x =
[[146 144 105 131 143 140]
 [129 111 134 143 116 109]
 [130 106 132 129 108 106]
 [129 111 134 143 116 109]
 [128 114 135 147 120 112]
 [146 145 105 132 144 141]
 [130 104 132 125 106 104]
 [146 145 106 132 144 142]
 [106 150 147 151 151 150]
 [146 143 105 131 143 140]
 [146 143 105 131 143 140]
 [125 117 137 149 123 115]
 [130 108 133 135 111 107]
 [130 102 132 121 103 102]]
Rows and columns are counted from 1.
row 1 col 1	146
row 9 col 2	150
row 2 col 4	143
row 5 col 2	114
row 11 col 2	143
row 12 col 3	137
row 11 col 4	131
row 10 col 6	140
row 6 col 1	146
row 13 col 3	133
row 12 col 4	149
row 5 col 4	147
row 7 col 5	106
row 3 col 3	132
row 5 col 6	112
row 6 col 5	144
row 8 col 3	106
row 11 col 3	105
row 4 col 3	134
row 3 col 1	130
row 10 col 4	131
row 14 col 1	130
row 3 col 4	129
row 1 col 4	131
row 7 col 6	104
row 10 col 5	143
row 14 col 4	121
row 12 col 6	115
row 12 col 5	123
row 5 col 3	135

X =
[[146 150 150 149]
 [106 131 142 139]]
Indices start at 1.
row 1 col 1	146
row 1 col 3	150
row 2 col 1	106

arr =
132	129	132	127	135	127	127	125	125
132	129	132	127	135	127	127	125	125
132	129	132	127	132	127	127	125	125
152	137	132	134	117	133	127	125	125
132	129	132	139	135	127	118	125	118
132	129	132	127	135	142	127	149	125
132	129	132	127	135	127	127	125	125
132	129	132	139	135	127	118	125	119
132	129	132	127	135	127	127	125	125
142	120	123	115	135	127	127	124	114
132	129	132	127	135	127	127	125	125
132	129	132	127	135	142	127	149	125
132	129	132	139	135	127	118	125	118
138	115	126	142	140	127	127	135	133
Rows and columns are counted from 1.
row 1 col 1	132
row 9 col 5	135
row 1 col 2	129
row 2 col 5	135
row 9 col 4	127
row 11 col 6	127
row 8 col 9	119
row 12 col 4	127
row 5 col 9	118
row 6 col 4	127
row 7 col 1	132
row 10 col 3	123
row 12 col 9	125
row 7 col 5	135
row 13 col 4	139
row 2 col 2	129
row 7 col 6	127
row 13 col 9	118
row 10 col 4	115
row 7 col 3	132
row 7 col 4	127
row 5 col 8	125
row 9 col 3	132
row 5 col 7	118
row 5 col 6	127
row 6 col 2	129
row 2 col 8	125
row 8 col 2	129
row 14 col 3	126
row 12 col 5	135
row 12 col 1	132
row 4 col 7	127
row 3 col 4	127
row 4 col 2	137
row 13 col 2	129
row 11 col 8	125
row 14 col 4	142
row 8 col 1	132
row 6 col 6	142

m =
[[132 134 139 122 105 140 125 107 106 129]
 [148 133 136 111 130 145 124 128 132 109]
 [139 144 147 113 119 147 136 121 120 121]
 [140 145 148 113 117 148 136 119 118 121]]
Rows and columns are counted from 1.
(1, 1) -> 132
(2, 7) -> 124
(4, 2) -> 145
(3, 1) -> 139
(3, 10) -> 121
(4, 4) -> 113
(3, 9) -> 120
(4, 8) -> 119
(1, 8) -> 107
(1, 4) -> 122
(2, 10) -> 109
(2, 9) -> 132
(4, 9) -> 118
(3, 6) -> 147
(2, 1) -> 148
(4, 6) -> 148

a =
[[109 112 121 107 113 141 122 150 145 118 132 139 107 109 126 130]
 [138 117 126 140 109 124 124 140 149 122 107 119 117 148 119 116]
 [116 132 120 106 138 129 123 131 123 128 148 118 107 115 137 120]
 [128 121 128 129 121 108 148 106 141 130 136 116 150 114 133 113]
 [123 144 145 109 122 120 112 111 148 106 130 113 113 132 128 124]
 [120 134 145 130 139 120 135 144 117 112 114 137 135 138 106 115]
 [148 107 128 114 139 118 115 143 130 131 111 137 128 128 146 112]]
Indices start at 1.
row 1 col 1	109
row 7 col 12	137
row 2 col 9	149
row 4 col 10	130
row 6 col 15	106
row 1 col 16	130
row 2 col 13	117
row 5 col 13	113
row 7 col 15	146
row 5 col 8	111
row 6 col 2	134
row 7 col 6	118
row 5 col 14	132
row 7 col 14	128
row 4 col 16	113
row 2 col 1	138
row 5 col 1	123
row 6 col 10	112
row 1 col 11	132
row 7 col 11	111
row 4 col 5	121
row 7 col 7	115
row 3 col 7	123
row 2 col 5	109
row 4 col 6	108
row 2 col 8	140
row 2 col 10	122
row 6 col 1	120
row 1 col 15	126
row 1 col 13	107
row 3 col 2	132
row 2 col 16	116
row 1 col 5	113
row 3 col 3	120
row 3 col 8	131
row 5 col 2	144

A =
119,132,125,126,137,116,109,122
120,119,130,136,137,122,133,128
118,130,124,124,134,117,109,124
116,144,132,151,129,128,118,133
121,123,112,122,106,134,117,124
123,127,118,128,100,139,120,123
127,127,125,132,134,120,139,138
131,146,127,115,114,146,132,151
129,128,128,133,133,119,139,137
124,122,110,120,109,133,118,125
122,144,125,148,122,126,119,136
118,130,126,124,134,118,115,122
124,123,112,126,110,134,118,123
130,124,129,134,135,118,137,135
122,125,121,131,100,138,119,122
120,126,120,129,102,139,119,124
Indices start at 1.
(1, 1): 119
(1, 3): 125
(5, 7): 117
(5, 1): 121
(15, 4): 131
(3, 8): 124
(8, 8): 151
(15, 3): 121
(12, 4): 124
(2, 7): 133
(4, 8): 133
(1, 2): 132
(2, 2): 119
(16, 3): 120
(2, 8): 128
(14, 4): 134
(1, 7): 109
(9, 3): 128
(10, 6): 133
(16, 6): 139
(7, 6): 120
(16, 8): 124
(14, 6): 118
(5, 4): 122
(1, 4): 126
(13, 8): 123
(7, 8): 138
(15, 7): 119
(7, 2): 127
(12, 1): 118
(6, 8): 123
(10, 2): 122
(16, 7): 119
(15, 2): 125
(2, 4): 136
(2, 3): 130

M =
145  132  130  121  129  144  130
131  117  121  123  134  149  129
137  122  124  122  132  149  129
135  119  122  122  133  149  129
142  127  127  121  131  147  130
Indices start at 1.
(1, 1): 145
(4, 4): 122
(2, 7): 129
(2, 1): 131
(1, 5): 129
(5, 4): 121
(2, 4): 123
(1, 3): 130
(4, 5): 133
(2, 3): 121

W =
[[139 127 110 126 111 136 132 117 106 132]
 [131 106 134 145 120 108 121 118 131 123]
 [140 127 110 126 111 136 132 117 106 132]
 [130 128 127 129 140 135 144 146 121 128]
 [128 137 116 137 129 118 135 139 142 118]
 [130 127 127 129 140 135 144 146 121 128]
 [126 120 116 143 117 113 111 132 146 125]
 [130 128 127 129 140 135 144 146 121 128]
 [140 127 110 126 111 136 132 117 106 132]
 [139 127 110 126 111 136 132 117 106 132]]
Indices start at 1.
row 1 col 1 -> 139
row 10 col 1 -> 139
row 8 col 4 -> 129
row 5 col 9 -> 142
row 9 col 8 -> 117
row 7 col 1 -> 126
row 3 col 3 -> 110
row 8 col 9 -> 121
row 8 col 10 -> 128
row 3 col 9 -> 106
row 2 col 10 -> 123
row 1 col 4 -> 126
row 7 col 5 -> 117
row 10 col 3 -> 110
row 1 col 8 -> 117
row 9 col 2 -> 127
row 3 col 1 -> 140
row 9 col 1 -> 140
row 6 col 4 -> 129
row 4 col 9 -> 121
row 7 col 9 -> 146
row 6 col 9 -> 121
row 8 col 6 -> 135
row 4 col 8 -> 146
row 2 col 8 -> 118
row 6 col 7 -> 144
row 2 col 1 -> 131
row 5 col 8 -> 139

grid =
[[152 137 114 106 127 139 151 155 152 152]
 [148 115 104 101 109 116 148 150 147 147]]
Rows and columns are counted from 1.
(1, 1): 152
(2, 6): 116
(2, 5): 109
(2, 1): 148
